Below are the code and all the weights of a small trained network. Each question names an input and a class and asks about switching units off, where a switched-off unit gives its printed mean instead of its output.

import numpy as np


def w(rows, s, z=0):
    codes = np.array(rows[::2]) - 128.0
    scale = np.full(codes.shape[1], s)
    scale[-1] = z or s
    return codes * scale


def f(y):
    return np.maximum(y, 0)


def log_softmax(a):
    a = a - a.max(-1, keepdims=True)
    return a - np.log(np.exp(a).sum(-1, keepdims=True))


def net(x, mask):
    res = np.array(x, float).reshape(1, 8) / 4 @ E
    y = f(res @ A[0][:, :-1].T + A[0][:, -1])
    res = res + np.where(mask, y, B[0][:, -1]) @ B[0][:, :-1]
    return log_softmax(res[-1] @ U[:, :-1].T + U[:, -1])


A, B = {}, {}
E = w([
[154,250,108,172,136],'x0',
[126,130,131,130,124],'x1',
[113,176,182,62,190],'x2',
[76,164,58,75,86],'x3',
[124,130,135,129,121],'x4',
[130,127,121,127,134],'x5',
[138,124,130,123,121],'x6',
[130,126,121,125,136],'x7',
],0.013)
A[0] = w([
[115,135,89,114,130,245],'n1',
[115,149,171,107,163,96],'n2',
[187,131,117,78,177,168],'n3',
[57,104,178,83,182,87],'n4',
[139,83,58,240,109,1],'n5',
[141,119,157,160,152,197],'n6',
[150,125,213,170,124,46],'n7',
[115,157,166,69,183,35],'n8',
[178,254,129,207,131,120],'n9',
[150,189,187,45,185,88],'n10',
[197,123,128,144,79,150],'n11',
[56,197,52,65,62,16],'n12',
[167,201,103,149,143,50],'n13',
[210,116,200,217,199,27],'n14',
],0.011,0.014)
B[0] = w([
[136,180,212,155,189,247],'n1',
[109,127,98,167,89,150],'n2',
[151,150,128,165,109,177],'n3',
[123,87,110,156,115,170],'n4',
[89,151,64,145,29,159],'n5',
[116,195,142,101,183,200],'n6',
[136,158,115,94,105,144],'n7',
[118,138,15,142,63,147],'n8',
[123,50,164,140,143,224],'n9',
[100,110,98,184,73,185],'n10',
[80,147,117,152,147,171],'n11',
[177,134,95,43,125,184],'n12',
[148,20,130,98,92,155],'n13',
[149,149,64,8,110,174],'n14',
],0.012,0.014)
U = w([
[150,145,99,48,125,35],'0',
[110,144,93,183,86,10],'1',
[140,6,155,122,138,2],'2',
[132,160,153,141,146,253],'3',
[135,158,148,141,153,232],'4',
[123,158,152,142,152,205],'5',
[130,155,151,142,151,189],'6',
[125,154,157,140,148,174],'7',
],0.018,0.0088)

Each question gives the input, the list of numbers given to net, and the class t.
The units are the neurons (one row each of A and B). Each row of codes is followed by its name. A weight is (code - 128) times the scale printed after its matrix; where a second scale follows, it is the last column's (A, B and U).
mask holds one flag per neuron, in row order. A switched-off neuron (its flag False) gives its mean, the last column of its row in B, instead of its output. The means were averaged over made-up inputs and are rounded, as every weight is.
A unit's drop is (log p(t) with every unit on - log p(t) with that unit switched off) / (log p(t) with every unit on - log p(t) with every unit switched off).
The circuit of an input: a set's keep is (log p(t) with only the set's units on - log p(t) with every unit switched off) / (log p(t) with every unit on - log p(t) with every unit switched off). Starting from the 12 units with the biggest drops (on a tie, the unit counted first), units are removed one at a time, each time the one whose removal leaves the highest keep (on an exact tie, the one counted first), for as long as the keep stays at least 0.8.
circuit, biggest first: the units of the circuit, biggest drop first
most important unit: the unit with the biggest drop
top k neurons: the k neurons with the biggest drops, biggest first
input [-8,1,-8,7,-4,-8,8,1], class 1: most important unit : n9
input [-6,7,-8,-3,8,4,3,2], class 1: top 2 neurons : (n5 n9)
input [-7,-4,3,-8,-3,-2,7,-1], class 0: circuit, biggest first : (n14 n9)
input [-6,2,3,6,0,8,7,3], class 4: circuit, biggest first : (n14 n1)
input [6,-2,3,2,-4,-1,-1,-3], class 2: circuit, biggest first : (n9 n13)
input [-3,-4,7,-3,-3,-1,4,7], class 1: circuit, biggest first : (n10 n8 n2)
input [6,5,0,-5,0,1,5,3], class 2: top 3 neurons : (n9 n13 n1)
input [-3,3,-5,6,7,8,-2,4], class 4: top 2 neurons : (n14 n1)
input [-4,-4,-2,5,-6,5,3,4], class 6: circuit, biggest first : (n14 n1)
input [-4,6,-6,5,5,7,-1,4], class 4: circuit, biggest first : (n1 n10)
input [3,6,8,-4,-8,5,-8,1], class 1: circuit, biggest first : (n10 n8)
input [-6,-2,5,5,7,3,3,8], class 3: top 4 neurons : (n9 n13 n1 n14)
input [-3,-7,-8,-7,2,1,-5,8], class 1: top 4 neurons : (n5 n12 n11 n1)
input [-2,3,5,-7,6,4,3,-5], class 0: circuit, biggest first : (n14)
input [2,-1,-5,6,6,0,-5,-1], class 0: top 3 neurons : (n12 n10 n3)
input [4,6,7,-4,6,1,-2,1], class 1: top 3 neurons : (n10 n8 n2)
input [-1,-4,-6,6,1,8,0,0], class 4: top 2 neurons : (n1 n14)
input [-6,-4,-5,7,-2,-6,-4,-5], class 0: top 3 neurons : (n9 n12 n10)
input [8,-1,6,7,5,8,-2,5], class 2: top 2 neurons : (n9 n13)
input [-8,1,-6,8,4,-5,7,-6], class 0: circuit, biggest first : (n9)
input [-1,-3,2,-6,2,-5,-2,4], class 0: top 2 neurons : (n14 n1)
input [8,5,3,2,-2,6,1,-8], class 2: circuit, biggest first : (n9 n13)
